Each row has a name. Each piece below is followed by the name of the row it came from, unless a question asks for something else. Each question is about the rows just above it. Places in a row count from 0.

[-5.36  1.87  3.53 -6.41  7.14  5.69  5.75] = H
[ 3.29  2.96  6.29 -2.12 -4.66  8.14 -0.82] = A
[-4.32 -2.30 -1.29  3.08 -1.81 -4.75 -0.34] = S
[-6.77 -2.16 -0.07 -4.38  2.14 -3.86 -0.29] = J
[-2.82  2.96 -4.66  8.14 -2.12  6.29 -0.82] = G
[-1.22  5.84  0.84 -3.61 -3.44  7.61  5.31] = K
[ 2.78  2.04 -0.35 -0.50 -3.15  2.68  1.29] = F
Which row holds [-0.82  6.29 -2.12  8.14 -4.66  2.96] read backwards? => G
Which row holds [ 2.96 -2.82] read backwards? => G
[ 3.29  2.96  6.29 -2.12 -4.66  8.14 -0.82] is in which row? => A

[ 1.19  0.00  1.05 -1.21 -0.14 -0.63  1.32 -2.99  3.82  2.01 -2.45  1.01] : L
[ 0.41  0.25  0.19 -0.30 -0.08 -0.20  0.26 -0.87  1.04  0.52 -0.52  0.10] : Z
[ 0.36  0.31  0.16 -0.16 -0.01 -0.03  0.00 -0.69  0.69  0.35 -0.27  0.11] : M
[ 0.01  0.94 -0.70 -0.12 -0.36 -0.27  0.20 -1.66  0.47 -0.01  1.06 -0.17] : D
[-0.06  0.10 -0.04  0.10  0.08  0.52  0.33 -0.69  0.56 -0.92 -0.08  0.11] : C
[-0.01  1.64 -1.08 -0.12 -0.62 -0.35  0.28 -2.34  0.76 -0.04  1.63 -0.34] : Q
[-0.04  0.22 -0.08  1.53 -0.15  0.93  0.80 -1.13  0.84 -1.57 -0.35  0.40] : B
[ 0.03  1.08 -0.73  0.00 -0.50 -0.31  0.21 -1.72  0.51 -0.01  1.05 -0.24] : T
[ 1.11 -0.22  0.58 -1.48 -0.05 -0.91 -0.47 -0.58  0.24 -1.32 -0.63 -1.52] : R
[ 0.04  4.42  0.00 -0.17 -1.68 -0.99  1.19 -5.98  1.70  0.26  4.17 -0.89] : U
Put [ 0.10  0.41  0.25  0.19 -0.30 -0.08 -0.20  0.26 -0.87  1.04  0.52 -0.52] back in order: which row is it? => Z
How many times does C hold [-0.06]? => 1

[ 5.43 -6.09  5.15 -5.08  7.21 -3.22]  X
[ 4.02 -4.78  2.89  3.39  3.40 -2.12]  W
[-5.07  7.65 -5.87  8.25 -5.93  7.34]  P
Where in the named rows is [-4.78]? => W, 1
Row and place of [-5.07] in the named rows: => P, 0
Row and place of [3.40] in the named rows: => W, 4

[ 1.62  0.89 -1.14  0.32 -1.64  3.91 -2.51 -1.24]  popap
[ 0.28  0.57  0.11 -3.59  1.74  0.57  0.01  0.98]  lodek
[ 1.37 -1.09  2.51 -6.19 -3.92  0.67  1.82  0.60]  Guzes
[ 1.03 -0.01  1.83 -1.65  0.77  0.18 -0.62 -1.36]  Lilup
[ 0.26  0.23  0.00 -3.32  0.59  1.61 -0.47  0.51]  Binif
[ 0.98  1.26 -0.72  0.91 -1.06  1.70 -1.09  0.00]  Sim
[ 1.23  3.17 -0.43  1.80 -1.10  1.64 -1.04  1.64]  daf
[-0.50 -1.38  1.04  0.22 -0.62 -2.79  1.90 -0.17]  ged
[ 1.17  1.28  1.96  0.45 -1.01 -3.48  2.12  0.85]  gevi
[-1.23 -3.57  0.71  0.07 -2.33 -4.10  3.16 -0.77]  bel
[ 1.03 -0.01  1.83 -1.65 -1.76  0.18 -0.62 -1.36]  mok
Where in the named rows is [0.01]? => lodek, 6
Where in the named rows is [1.90]? => ged, 6

[-1.94  1.21 -0.13 -5.79  3.37  6.19  2.44 -4.66] : Befu
[-2.91  2.07  4.50 -5.00  4.90  0.16  2.35 -4.11] : lenuk
[-1.82  1.42 -0.16 -5.97  2.82  6.67  2.68 -4.82] : pov
[-1.74  2.59  0.07 -5.77  3.62  6.32  3.57 -4.90] : zad
[ 2.07  4.49 -4.11 -5.00  4.90  0.16 -2.91  2.35] : bikul
[-2.44  1.60  0.16 -5.00  4.50  4.90  2.28 -4.36] : puse
Among the named rows, does one hold [-5.78  3.37  6.19] next to each other, in this order? => no
Which row holds this, read backwards? [ 4.90  4.50 -5.00  0.16] => puse
Does one of the named rows hold [ 2.07  4.51 -5.00  4.90] side by side, in this order? => no
[ 2.35 -4.11  0.16  4.90  2.07 -2.91  4.50 -5.00] is which row reordered? => lenuk

[ 1.97  2.56 -0.65 -2.07  0.55 -2.29  4.57  0.58] = Y
[-2.10  6.49 -0.02 -3.25 -0.10 -1.83  0.26  1.02] = E
[-1.83 -2.10 -3.25  1.02 -0.10 -0.01  0.26  6.49] = V
[-0.03 -3.58 -0.44 -2.09 -0.20  1.50  2.10 -1.35] = N
[-3.25 -2.10] is which row, read backwards? => V
[ 1.02  0.26 -1.83 -0.10 -3.25 -0.02  6.49 -2.10] is which row reordered? => E
Row and place of [0.58] in the named rows: => Y, 7

[ 4.70 -0.04 -0.12  0.65  3.79 -0.26  5.60  4.47 -4.23  2.53  1.24 -1.45
  2.31  1.52  4.23 -4.74 -4.69 -4.09 -2.42  1.13  1.10 -2.11  0.82 -0.01
 -2.79 -0.17  1.25 -1.06 -3.71  0.49] = nezot
[ 5.06  1.04  1.63  1.35  3.80 -0.19  1.67  4.59 -5.66  1.02  0.22 -2.11
  2.13  2.06  2.83 -1.75 -2.43 -2.88 -1.37  2.29  2.81 -1.76  0.68  2.37
 -1.94  0.71  0.80 -1.16 -5.86 -1.41] = vezud
[ 2.76 -0.69  1.16  0.38  5.21 -1.55  2.15  2.18 -3.85  2.24  0.94 -4.14
  3.48  1.06  4.41 -3.66 -4.05 -3.96 -1.99  0.65  1.50 -1.96  1.50 -0.39
 -2.82  0.21  2.00 -3.23 -3.07 -0.81] = Gesi
[ 2.62  2.75 -0.90  0.16  3.74 -0.49  2.14  2.57 -4.35  2.74  1.94 -3.39
  1.90  1.38  4.19 -1.39 -3.40 -4.24 -2.21  2.43 -0.32 -1.65 -0.16 -0.15
 -3.96 -0.41  1.39  0.17 -2.25  1.45] = Zufo
[ 4.24  0.00 -0.13  1.49  4.13 -0.14  5.04  3.02 -4.75  2.81  0.17 -3.62
  2.57  2.74  4.64 -3.22 -2.32 -2.94 -2.79  2.13  1.23 -3.50  0.05  0.11
 -4.96  2.56  2.22  0.29 -2.43 -0.06] = tur
[ 4.90  1.78  0.15  0.72  4.03  1.54  3.28  3.37 -3.86  1.25  0.30 -2.71
  2.84  1.51  4.14 -2.29 -3.30 -2.87 -2.25  1.72  1.14 -3.36 -0.16  0.57
 -2.92  2.11  1.27 -1.69 -1.71  0.70] = voto
[ 3.32  0.45 -0.23  0.43  3.76 -1.09  6.49  3.11 -3.76 -0.39  1.22 -2.24
 -0.41  2.01  4.64 -1.83 -3.12 -3.12 -2.82  0.83  1.72 -3.44  0.73 -2.09
 -2.56 -0.55 -1.95 -0.15 -0.49 -0.74] = lefi
Times [1.50] occurs in Gesi: => 2
Does one of the named rows hold [-3.23 -3.06] side by side, in this order? => no
Does one of the named rows hold [ 2.01  4.64 -1.83] side by side, in this order? => yes

[3.21 0.04 0.67 0.41 0.42 2.17 0.07 0.06 0.60] -> Kina
[2.53 0.13 0.58 0.48 0.09 0.40 0.51 0.08 3.39] -> libef
[2.31 0.25 1.08 0.94 1.76 0.77 0.85 0.01 0.24] -> Zulo
[0.57 0.01 0.10 0.07 0.25 0.20 0.67 0.02 6.31] -> leved
[6.17 0.21 0.17 0.67 0.11 0.30 0.08 0.00 0.49] -> suk
[2.81 0.01 0.50 0.22 0.13 3.53 0.37 0.19 0.44] -> niki
[0.29 0.43 3.29 1.32 0.50 1.68 0.58 0.09 0.03] -> fotoz
[3.27 0.29 0.28 0.78 0.12 0.36 0.22 0.03 2.86] -> lig
[6.92 0.08 0.20 0.32 0.07 0.22 0.09 0.00 0.29] -> fuf
Where in the named rows is [0.78]? => lig, 3
Row and place of [0.06] in the named rows: => Kina, 7

[ 3.18  0.03  5.60 -3.79 -3.97 -2.22 -0.89 -1.54  3.85  1.63  1.28 -0.93
 -0.89 -0.51 -4.84 -0.87  5.04 -1.83 -0.99 -0.67 -0.67  1.30] : lib
[-5.40 -0.35 -1.86  4.50  2.38  1.35  2.65 -1.69 -1.47 -4.61  1.66  3.74
  4.00  3.06 -1.45  2.70 -5.46 -1.94  3.80  2.21  3.47 -2.70] : Gid
[ 4.79  1.88 -0.05 -5.70  0.87 -3.62  1.68 -1.47  0.20 -4.05  0.08  2.46
 -1.99 -0.78 -6.74  1.82  3.89 -1.59  2.10  0.84  1.12 -2.43] : fovaz
[ 4.20  1.44 -1.54  1.13  7.89 -0.37 -0.76  0.18 -1.66 -0.15 -4.19 -0.90
 -1.99 -0.78  3.17 -0.72 -3.60  0.30 -1.55 -1.70 -3.04 -0.29] : Mav
[ 0.03  3.18 -1.86  4.50  2.38  1.35  2.65 -1.69 -1.47 -4.61  1.66  3.74
  4.00  3.06  5.46  2.70 -5.46 -1.94  3.80  2.21  3.47 -2.70] : kozi
[ 1.55 -4.42  2.75 -4.08 -0.44 -4.62  0.24  1.66  1.95  0.65 -1.20  0.64
  1.26  0.74 -3.90  0.49 -2.66  1.91  0.98 -0.25 -0.18  0.64] : Zasol
[ 3.65 -0.10  4.71  1.67 -2.75  1.77 -2.77 -0.73  2.89  4.64  0.85 -3.40
 -3.63 -2.39  1.74 -2.78  4.83 -0.98 -3.54 -1.81 -2.44  2.84] : ramet
q: [ 4.20  1.44 -1.54  1.13  7.89 -0.37 -0.76  0.18 -1.66 -0.15 -4.19 -0.90
 -1.99 -0.78  3.17 -0.72 -3.60  0.30 -1.55 -1.70 -3.04 -0.29] => Mav
Row and place of [-0.93] in the named rows: => lib, 11
The row with [ 3.18  0.03  5.60 -3.79 -3.97 -2.22 -0.89 -1.54  3.85  1.63  1.28 -0.93
 -0.89 -0.51 -4.84 -0.87  5.04 -1.83 -0.99 -0.67 -0.67  1.30] is => lib
Is [ 0.87 -5.70] printed in one of the named rows, side by side and in this order? => no

[ 1.71  4.49  4.36 -3.18  3.60  2.92]  zilik
[ 2.72  5.50 -4.36  1.06  1.39 -1.80]  soga
[-1.27 -4.79 -3.11 -3.28 -4.62 -2.99]  kivoz
[-2.25 -4.63 -6.54  4.09 -4.63 -2.61]  Zitef
[ 3.61 -2.45  3.62  3.36  3.62  1.24]  lol
[-4.86  3.29 -1.91 -3.32  0.12 -1.36]  tulud
[-2.85  2.99  1.46  1.18 -2.82  3.62]  lero
Where in the named rows is [-4.86]? => tulud, 0
Times [-4.63] occurs in Zitef: => 2
Is [-3.28 -4.62] printed in one of the named rows, side by side and in this order? => yes
Times [3.61] occurs in lol: => 1

[ 0.62  0.94  0.10  0.47  0.59 -0.17  0.02  1.44  3.55  1.59 -3.21 -4.67
  2.79 -3.85  0.76 -3.14  1.82 -0.71 -1.31 -1.02 -3.91 -2.12  1.43 -0.77
 -4.21  3.69  1.44  4.74 -1.59  2.09 -1.94 -0.50 -0.24  2.13  1.04  2.76
 -0.67 -0.25] : Novu
[ 2.30 -0.86  0.28 -4.07  2.61 -1.26 -3.62 -2.46  0.05  1.55 -1.89 -3.39
  1.40  3.86 -2.42 -3.43 -0.10  4.45  1.01 -1.83 -2.40 -1.42  1.23 -0.43
 -0.86  0.82 -0.70 -3.59 -1.23  3.99  0.40 -0.29  0.04 -0.11 -1.03 -1.85
  0.41 -3.26] : Vika
[-2.38  0.88  0.70 -2.44  1.55 -0.04  4.56 -1.66 -1.63 -1.99 -2.62 -2.17
  0.54 -0.97 -3.69 -0.12  1.88  2.97 -0.49  1.94  0.75 -1.29 -0.88 -1.07
  3.63  1.13 -3.56 -0.09  1.27  1.53 -0.09  2.60  2.91  2.69  1.72 -0.13
 -0.03  2.98] : Tetud
[ 4.56 -0.72 -3.50 -3.54 -1.31 -1.03 -0.93 -0.61  2.48  0.24  0.92  3.16
  0.09 -1.70  0.23  0.79 -2.52  1.60 -0.26  5.41  0.65  0.63  0.37  2.42
 -2.26 -2.77 -1.56 -0.94  0.76  0.30 -1.33 -1.58  1.19  1.08 -3.19 -2.05
  0.56 -0.60] : rure
[ 1.90  0.33 -1.33 -2.51 -0.90  1.91 -4.61  1.72  3.69 -3.65 -0.56 -2.08
 -1.45 -5.93 -0.85  3.01  1.32  1.27 -2.21  4.40 -2.77 -2.92 -1.85 -0.91
  2.43 -2.23 -0.51  0.55  2.58  0.04 -1.79 -0.56 -2.67 -1.87 -4.55 -0.92
  1.45  0.11] : des
[ 3.26  0.39 -4.39 -4.16 -3.22  2.14 -0.68 -3.58  1.31  2.13  1.73  3.24
 -3.76 -1.59  3.74  3.13 -1.70  4.41  0.47  0.29  4.62 -0.55 -1.76 -3.50
  0.18  1.82 -3.49  1.72  1.63 -2.91 -2.02 -1.21  1.48  0.61 -2.36 -1.08
  2.06  2.01] : vazuz
[-0.12] is at row and place => Tetud, 15
Put [-3.26  0.41 -1.85 -1.03 -0.11  0.04 -0.29  0.40  3.99 -1.23 -3.59 -0.70
  0.82 -0.86 -0.43  1.23 -1.42 -2.40 -1.83  1.01  4.45 -0.10 -3.43 -2.42
  3.86  1.40 -3.39 -1.89  1.55  0.05 -2.46 -3.62 -1.26  2.61 -4.07  0.28
 -0.86  2.30] back in order: which row is it? => Vika

[-3.44 -5.14  5.00 -4.44 -6.20 -3.87  4.24  2.86 -4.45 -1.39 -1.69 -6.38
 -3.73 -2.93] = bufu
[ 4.95  2.87 -1.45 -6.24  3.94  2.97 -3.84  2.96  4.15  6.23 -1.93  1.30
 -0.60  5.40] = gino
[-5.27  4.51  0.19 -2.02 -3.19 -1.91 -6.32  3.21  4.40 -5.51 -4.86  2.56
  0.37 -4.71] = tolez
[-4.33 -0.42 -2.73  1.81  3.73  6.19  1.54 -0.37 -3.70  0.89 -2.22  3.85
 -5.97 -5.47] = vutar
[-2.39  3.02  4.42 -3.66 -6.25  6.09  4.87  5.73  4.24 -1.54  2.60 -5.59
  4.61  5.58] = Von
[ 3.17 -3.55  5.81 -6.10 -5.83 -5.37  5.58  4.35  5.38 -2.80  2.80  5.90
  5.37  5.63] = mogud
[-0.52 -0.52  5.81 -4.00 -4.00 -4.48 -0.48  5.82  6.25 -5.20  1.33  1.77
 -0.52  0.01] = Nisa
[ 0.57  0.62  6.10 -1.20 -4.03  2.64  3.63  3.15  1.01  3.43 -5.99  3.02
 -1.88  4.20] = Zetal
[-2.57  3.45 -3.06 -3.42 -5.03  3.69 -4.95  5.66 -3.81 -0.73 -1.40  6.25
  3.46  1.29] = bil
[-5.27 -3.19  2.56  4.51  0.37  3.21  0.19 -4.86 -4.71 -1.91 -2.02 -6.32
 -5.52  4.40] = Famu
[-5.79 -0.18  4.53 -3.26 -2.22  5.27 -3.32 -3.40 -3.84  4.49 -5.49  5.28
  4.68 -2.94] = vavi
[ 1.76 -5.59 -4.01 -4.89  3.56  3.75  0.72 -5.16  0.83  3.75 -1.81  4.78
  1.76 -2.78] = zev
Where in the named rows is [-3.06]? => bil, 2
Row and place of [4.68] in the named rows: => vavi, 12
Which row holds these entries in another order? [-6.32 -5.52 -5.27 -4.86 -4.71 -3.19 -2.02 -1.91  0.19  0.37  2.56  3.21
  4.40  4.51] => Famu
Is [-4.71 -1.91 -2.02 -6.32 -5.52] printed in one of the named rows, side by side and in this order? => yes
How many times does zev hold [1.76]? => 2
How many times does Nisa hold [-4.00]? => 2

